Here is a tiny trained network, its code and every weight. The questions are about switching its units off for an input and a target symbol, where a switched-off unit gives its printed mean instead of its output.

import numpy as np


def w(rows, s, z=0):
    codes = np.array(rows[::2]) - 128.0
    scale = np.full(codes.shape[1], s)
    scale[-1] = z or s
    return codes * scale


def norm(h):
    return h / np.sqrt((h * h).mean(-1, keepdims=True) + 1e-5)


def f(y):
    return np.maximum(y, 0)


def softmax(a):
    e = np.exp(a - a.max(-1, keepdims=True))
    return e / e.sum(-1, keepdims=True)


def log_softmax(a):
    a = a - a.max(-1, keepdims=True)
    return a - np.log(np.exp(a).sum(-1, keepdims=True))


def net(x, mask):
    ids = ['ΓΦαζθλπτψ'.index(c) for c in x.split()]
    T = len(ids)
    res = E[ids] + P[:T]
    u = 0
    for l in range(2):
        r = norm(res)
        for j in range(3):
            rows = slice(4 * j, 4 * j + 4)
            q, k, v = (r @ M[l][rows].T for M in (Q, K, V))
            z = softmax(np.where(np.tri(T) > 0, q @ k.T / 4**0.5, -1e9)) @ v
            o = O[l][rows]
            res = res + np.where(mask[u + j], z, o[:, -1]) @ o[:, :-1]
        u += 3
        y = f(norm(res) @ A[l][:, :-1].T + A[l][:, -1])
        res = res + np.where(mask[u : u + 4], y, B[l][:, -1]) @ B[l][:, :-1]
        u += 4
    return log_softmax(norm(res)[-1] @ U[:, :-1].T + U[:, -1])


Q, K, V, O, A, B = {}, {}, {}, {}, {}, {}
E = w([
[137,132,166,7],'Γ',
[199,2,90,231],'Φ',
[92,106,79,67],'α',
[93,107,78,64],'ζ',
[124,126,217,89],'θ',
[123,128,219,89],'λ',
[123,128,220,89],'π',
[122,130,218,82],'τ',
[114,174,111,223],'ψ',
],0.019)
P = w([
[10,61,180,73],'0',
[49,53,165,115],'1',
[76,62,156,133],'2',
[91,76,156,141],'3',
[103,90,157,146],'4',
[115,101,155,147],'5',
[127,109,155,150],'6',
[139,117,152,150],'7',
[151,125,152,151],'8',
[162,131,152,149],'9',
[173,139,150,147],'10',
[185,145,151,146],'11',
[196,156,151,135],'12',
[210,143,146,162],'13',
],0.012)
Q[0] = w([
[129,125,176,131],'L0H1',
[125,132,61,120],'L0H1',
[133,124,211,142],'L0H1',
[109,131,49,137],'L0H1',
[119,131,3,122],'L0H2',
[84,88,1,65],'L0H2',
[101,112,179,129],'L0H2',
[116,153,41,179],'L0H2',
[127,147,205,125],'L0H3',
[102,101,139,122],'L0H3',
[136,163,96,126],'L0H3',
[122,134,95,125],'L0H3',
],0.026)
K[0] = w([
[174,156,134,130],'L0H1',
[69,85,122,126],'L0H1',
[196,186,132,130],'L0H1',
[22,106,123,124],'L0H1',
[41,63,78,168],'L0H2',
[4,68,140,160],'L0H2',
[166,184,151,119],'L0H2',
[108,114,29,174],'L0H2',
[161,178,118,95],'L0H3',
[173,138,135,103],'L0H3',
[108,143,126,157],'L0H3',
[125,131,132,145],'L0H3',
],0.022)
V[0] = w([
[72,110,114,100],'L0H1',
[65,184,109,171],'L0H1',
[68,130,152,101],'L0H1',
[223,170,144,189],'L0H1',
[162,136,5,166],'L0H2',
[173,124,186,106],'L0H2',
[91,127,158,120],'L0H2',
[68,127,178,117],'L0H2',
[74,151,90,107],'L0H3',
[98,78,72,111],'L0H3',
[110,210,119,135],'L0H3',
[182,135,94,165],'L0H3',
],0.015)
O[0] = w([
[97,104,147,182,165],'L0H1',
[97,55,5,152,170],'L0H1',
[78,95,116,155,210],'L0H1',
[189,163,71,30,56],'L0H1',
[65,107,20,132,1],'L0H2',
[182,170,155,109,146],'L0H2',
[133,118,169,135,177],'L0H2',
[135,112,189,138,212],'L0H2',
[186,149,128,86,109],'L0H3',
[129,150,71,88,125],'L0H3',
[199,141,178,139,65],'L0H3',
[114,143,113,188,29],'L0H3',
],0.016,0.0055)
A[0] = w([
[32,180,122,82,253],'L0N1',
[133,161,142,219,200],'L0N2',
[216,130,133,94,117],'L0N3',
[190,1,148,100,103],'L0N4',
],0.029,0.0028)
B[0] = w([
[26,4,84,66,178],'L0N1',
[74,119,64,89,254],'L0N2',
[30,103,187,108,222],'L0N3',
[20,40,73,57,246],'L0N4',
],0.021,0.0088)
Q[1] = w([
[119,232,48,188],'L1H1',
[124,167,105,149],'L1H1',
[129,140,103,160],'L1H1',
[129,95,116,252],'L1H1',
[128,132,109,127],'L1H2',
[116,91,106,95],'L1H2',
[132,133,160,176],'L1H2',
[120,97,133,160],'L1H2',
[194,123,128,127],'L1H3',
[81,112,148,136],'L1H3',
[51,146,75,110],'L1H3',
[108,222,180,167],'L1H3',
],0.035)
K[1] = w([
[152,111,254,196],'L1H1',
[136,132,170,159],'L1H1',
[118,122,162,147],'L1H1',
[54,192,131,183],'L1H1',
[138,116,136,190],'L1H2',
[101,69,127,119],'L1H2',
[111,167,147,122],'L1H2',
[80,108,161,162],'L1H2',
[168,95,151,190],'L1H3',
[66,205,99,69],'L1H3',
[115,50,116,92],'L1H3',
[192,164,169,102],'L1H3',
],0.032)
V[1] = w([
[175,58,135,133],'L1H1',
[60,196,132,130],'L1H1',
[83,87,168,108],'L1H1',
[160,74,131,186],'L1H1',
[81,149,97,56],'L1H2',
[134,172,166,102],'L1H2',
[119,179,156,78],'L1H2',
[143,107,128,162],'L1H2',
[158,96,120,151],'L1H3',
[106,159,148,165],'L1H3',
[74,209,168,117],'L1H3',
[106,135,106,6],'L1H3',
],0.024)
O[1] = w([
[178,87,120,109,137],'L1H1',
[106,198,117,131,151],'L1H1',
[240,194,118,105,248],'L1H1',
[183,101,63,69,131],'L1H1',
[209,79,50,133,212],'L1H2',
[49,59,99,143,40],'L1H2',
[76,40,71,145,66],'L1H2',
[130,173,166,120,125],'L1H2',
[102,158,160,90,115],'L1H3',
[141,124,103,109,103],'L1H3',
[154,18,70,125,99],'L1H3',
[160,75,106,251,208],'L1H3',
],0.014,0.016)
A[1] = w([
[186,181,86,158,172],'L1N1',
[135,85,150,176,170],'L1N2',
[77,210,165,64,3],'L1N3',
[255,240,125,206,65],'L1N4',
],0.049,0.0031)
B[1] = w([
[68,139,184,162,229],'L1N1',
[124,150,94,135,167],'L1N2',
[85,147,106,87,148],'L1N3',
[253,205,34,114,251],'L1N4',
],0.067,0.028)
U = w([
[200,200,146,136,253],'Γ',
[84,79,4,141,50],'Φ',
[191,87,196,127,139],'α',
[132,134,152,112,65],'ζ',
[42,234,123,1,3],'θ',
[126,97,163,129,98],'λ',
[123,112,154,133,75],'π',
[70,138,197,235,182],'τ',
[126,104,161,130,90],'ψ',
],0.0097,0.0056)

Each question gives the input, a string of symbols that net reads in full, and the target symbol t.
The units are the heads (4 rows each of Q, K, V and O) and the neurons (one row each of A and B). Each row of codes is followed by its name. A weight is (code - 128) times the scale printed after its matrix; where a second scale follows, it is the last column's (O, A, B and U).
mask holds one flag per unit, layer by layer, with each layer's heads first. A switched-off unit (its flag False) gives its mean, the last column of its rows in O or B, instead of its output. The means were averaged over made-up inputs and are rounded, as every weight is.
A unit's drop is (log p(t) with every unit on - log p(t) with that unit switched off) / (log p(t) with every unit on - log p(t) with every unit switched off).
top k neurons: the k neurons with the biggest drops, biggest first
k most important neurons of layer l: the k neurons of layer l with the biggest drops, biggest first
heads that matter: for each layer, one digit per head in row order, 1 if its drop is at least 0.15 and else 0, layers parted by /
input τ ψ π α Φ τ, target α: 3 most important neurons of layer 1 : [L1N4, L1N1, L1N3]
input ψ ψ ψ ψ ψ λ Φ λ, target α: top 3 neurons : [L1N1, L1N4, L1N3]
input Φ ψ Φ ψ ψ ψ ψ ψ ψ θ λ ψ Φ θ, target α: top 3 neurons : [L1N1, L1N4, L0N1]
input θ π ψ ψ π ψ ψ Φ τ ψ τ ψ Γ Γ, target Φ: heads that matter : 101 / 111
input ζ Γ ψ ψ λ, target θ: heads that matter : 110 / 000
input θ Γ π ψ θ ψ ζ ψ ψ λ, target θ: heads that matter : 010 / 000
input ψ ψ ζ, target Φ: top 3 neurons : [L1N1, L1N4, L0N4]
input ψ θ Γ ψ Γ ψ Γ, target θ: top 4 neurons : [L0N4, L1N4, L1N3, L1N1]
input ψ ψ ψ Φ ψ ψ ψ ζ Φ ψ ψ Γ π, target Φ: heads that matter : 111 / 111
input ψ Φ α ψ ψ ψ ψ Γ ψ Γ θ, target Φ: heads that matter : 110 / 111
input ζ ψ Φ ψ ψ Φ ψ ψ π, target θ: heads that matter : 010 / 000
input π Φ ψ ψ ψ π ψ ψ ψ ψ Φ λ, target α: top 3 neurons : [L0N1, L1N1, L1N4]
input ψ α Γ ψ Φ ψ Γ ψ Φ α, target τ: heads that matter : 100 / 000
input ψ ψ ψ λ Γ τ, target Φ: top neuron : [L1N1]
input ψ Φ λ Γ ψ ψ Φ Γ ψ Φ π, target α: top neuron : [L0N1]
input ψ ψ ψ ψ ζ ζ α ψ ψ Φ Γ, target α: top 4 neurons : [L0N3, L1N4, L1N1, L0N1]
input ζ Φ λ ψ Φ Φ Φ ψ θ, target θ: top 2 neurons : [L0N4, L0N3]
input π ψ α ψ ψ Γ θ ψ ζ Γ π, target Φ: heads that matter : 110 / 011
input Γ Γ ψ λ α τ ζ Φ Γ Γ, target Φ: top 3 neurons : [L1N1, L1N2, L1N4]
input ψ θ Γ ζ ψ τ, target θ: heads that matter : 110 / 000
input Γ ψ Γ ψ θ ψ π, target θ: top 3 neurons : [L1N3, L1N4, L0N4]
input ψ ζ ψ Γ Φ π, target α: top 3 neurons : [L1N4, L1N1, L1N3]
input α Φ Φ ψ ψ Φ θ, target α: heads that matter : 110 / 011
